Below is a small trained network, with its code and all its weights. Each question gives an input and a class and asks what happens when units are switched off, that is, made to give their printed mean instead of their output.

import numpy as np


def w(rows, s, z=0):
    codes = np.array(rows[::2]) - 128.0
    scale = np.full(codes.shape[1], s)
    scale[-1] = z or s
    return codes * scale


def norm(h):
    return h / np.sqrt((h * h).mean(-1, keepdims=True) + 1e-5)


def f(y):
    return np.maximum(y, 0)


def log_softmax(a):
    a = a - a.max(-1, keepdims=True)
    return a - np.log(np.exp(a).sum(-1, keepdims=True))


def net(x, mask):
    res = np.array(x, float).reshape(1, 5) / 4 @ E
    u = 0
    for l in range(3):
        y = f(norm(res) @ A[l][:, :-1].T + A[l][:, -1])
        res = res + np.where(mask[u : u + 6], y, B[l][:, -1]) @ B[l][:, :-1]
        u += 6
    return log_softmax(norm(res)[-1] @ U[:, :-1].T + U[:, -1])


A, B = {}, {}
E = w([
[233,32,175,207,112,128,90,91],'x0',
[67,133,206,178,94,46,208,27],'x1',
[117,181,252,63,219,127,38,85],'x2',
[133,121,168,40,12,145,149,127],'x3',
[48,136,91,204,57,162,2,74],'x4',
],0.0036)
A[0] = w([
[254,6,105,176,86,68,133,129,49],'0.n0',
[54,115,52,115,188,75,144,153,142],'0.n1',
[106,129,154,210,218,94,131,196,31],'0.n2',
[117,107,195,71,67,92,114,184,52],'0.n3',
[61,98,173,156,120,56,190,38,2],'0.n4',
[194,154,89,133,127,97,199,137,93],'0.n5',
],0.0061,0.0021)
B[0] = w([
[77,89,161,142,198,175,160,120,254],'0.n0',
[133,140,161,139,101,208,146,95,212],'0.n1',
[221,160,79,131,113,127,192,92,189],'0.n2',
[165,98,97,106,52,123,166,96,175],'0.n3',
[132,74,22,52,175,71,141,136,235],'0.n4',
[57,204,123,177,76,57,2,193,196],'0.n5',
],0.0075,0.0042)
A[1] = w([
[164,236,145,31,117,132,135,55,1],'1.n0',
[185,172,230,103,179,34,145,213,221],'1.n1',
[87,56,125,90,37,128,135,186,194],'1.n2',
[43,247,143,160,74,132,195,225,119],'1.n3',
[229,89,116,99,118,148,253,201,117],'1.n4',
[207,64,37,44,172,244,18,249,14],'1.n5',
],0.0054,0.00092)
B[1] = w([
[135,133,140,102,164,197,85,130,207],'1.n0',
[89,68,97,175,100,107,1,152,196],'1.n1',
[186,221,166,157,110,155,113,138,231],'1.n2',
[92,97,134,130,161,142,143,106,227],'1.n3',
[100,174,128,164,83,136,116,72,217],'1.n4',
[107,81,108,106,144,38,169,77,255],'1.n5',
],0.0087,0.0041)
A[2] = w([
[241,68,253,171,219,98,72,86,153],'2.n0',
[173,157,123,91,170,49,144,137,152],'2.n1',
[77,167,79,45,150,158,191,124,173],'2.n2',
[108,110,138,171,117,178,227,172,242],'2.n3',
[52,133,85,187,94,158,34,138,251],'2.n4',
[181,182,48,219,199,137,130,125,153],'2.n5',
],0.0068,0.0014)
B[2] = w([
[93,160,114,109,160,186,166,179,229],'2.n0',
[126,95,122,120,73,40,149,69,158],'2.n1',
[192,36,133,210,178,156,153,127,215],'2.n2',
[133,152,110,3,149,161,162,199,196],'2.n3',
[106,132,172,135,137,52,91,206,254],'2.n4',
[173,179,193,47,1,156,101,114,223],'2.n5',
],0.0075,0.0057)
U = w([
[126,60,30,113,143,21,168,27,148],'0',
[69,142,158,172,83,35,34,172,93],'1',
[106,141,136,61,132,131,123,160,254],'2',
[111,106,138,132,220,254,206,127,97],'3',
[238,202,143,82,43,161,144,47,92],'4',
[172,173,105,211,156,137,131,81,3],'5',
],0.0092,0.0046)

Each question gives the input, the list of numbers given to net, and the class t.
The units are the neurons (one row each of A and B). Each row of codes is followed by its name. A weight is (code - 128) times the scale printed after its matrix; where a second scale follows, it is the last column's (A, B and U).
mask holds one flag per neuron, layer by layer. A switched-off neuron (its flag False) gives its mean, the last column of its row in B, instead of its output. The means were averaged over made-up inputs and are rounded, as every weight is.
A unit's drop is (log p(t) with every unit on - log p(t) with that unit switched off) / (log p(t) with every unit on - log p(t) with every unit switched off).
The circuit of an input: a set's keep is (log p(t) with only the set's units on - log p(t) with every unit switched off) / (log p(t) with every unit on - log p(t) with every unit switched off). Starting from the 12 units with the biggest drops (on a tie, the unit counted first), units are removed one at a time, each time the one whose removal leaves the highest keep (on an exact tie, the one counted first), for as long as the keep stays at least 0.8.
circuit, biggest first: the units of the circuit, biggest drop first
unit that matters most: the unit with the biggest drop
top k neurons: the k neurons with the biggest drops, biggest first
top k neurons in layer l: the k neurons of layer l with the biggest drops, biggest first
input [1,-2,5,-7,-2], class 4: top 2 neurons in layer 0 : 0.n2, 0.n5
input [-6,0,5,-7,-7], class 1: circuit, biggest first : 1.n1
input [4,2,-7,6,-7], class 1: top 2 neurons : 0.n5, 1.n4
input [8,-4,3,7,-4], class 3: top 4 neurons : 0.n0, 2.n0, 2.n5, 0.n4
input [-4,-5,1,6,-2], class 4: circuit, biggest first : 0.n3, 1.n2, 1.n4
input [-8,-7,7,4,4], class 3: circuit, biggest first : 2.n2, 0.n5
input [6,-3,2,-8,-5], class 4: top 2 neurons : 0.n2, 2.n5
input [4,3,-7,1,3], class 2: top 2 neurons : 2.n3, 0.n0
input [5,-3,6,-8,-5], class 4: top 2 neurons in layer 0 : 0.n2, 0.n5
input [-7,-5,3,-8,-3], class 4: circuit, biggest first : 0.n2, 2.n5
input [-3,3,5,-7,-4], class 4: circuit, biggest first : 0.n2, 2.n5
input [-6,3,7,-6,-7], class 1: top 3 neurons in layer 2 : 2.n3, 2.n4, 2.n2
input [6,6,-7,4,-4], class 2: top 4 neurons : 0.n0, 2.n3, 0.n5, 1.n5
input [6,-4,-2,-2,-3], class 3: unit that matters most : 0.n0
input [-7,7,-3,3,-4], class 0: circuit, biggest first : 0.n4, 2.n2
input [2,-3,6,8,-8], class 1: top 4 neurons : 1.n1, 1.n4, 0.n1, 0.n4
input [4,-4,2,0,-7], class 1: top 2 neurons : 1.n1, 0.n4
input [7,1,2,4,5], class 3: top 2 neurons in layer 0 : 0.n5, 0.n0
input [-4,7,-8,-3,-1], class 2: top 4 neurons : 1.n5, 0.n1, 2.n3, 0.n5
input [1,1,-6,-7,3], class 4: circuit, biggest first : 2.n5
input [8,1,-8,-8,4], class 2: top 2 neurons in layer 0 : 0.n0, 0.n1
input [2,2,-5,-2,-6], class 1: top 2 neurons : 0.n5, 1.n1
input [-1,8,-1,8,4], class 0: top 2 neurons in layer 0 : 0.n4, 0.n1
input [-8,7,6,0,3], class 3: top 3 neurons in layer 1 : 1.n0, 1.n5, 1.n1
input [4,1,-1,6,-7], class 1: circuit, biggest first : 0.n5, 1.n1
input [7,-6,4,1,-7], class 1: top 3 neurons : 1.n1, 0.n4, 0.n1
input [-8,-4,-6,3,-5], class 3: circuit, biggest first : 2.n2
input [3,-6,3,3,-8], class 1: circuit, biggest first : 1.n1, 1.n4
input [-7,5,0,1,-4], class 3: top 3 neurons : 0.n1, 1.n5, 2.n2
input [8,-7,7,2,3], class 3: top 2 neurons : 2.n0, 0.n4
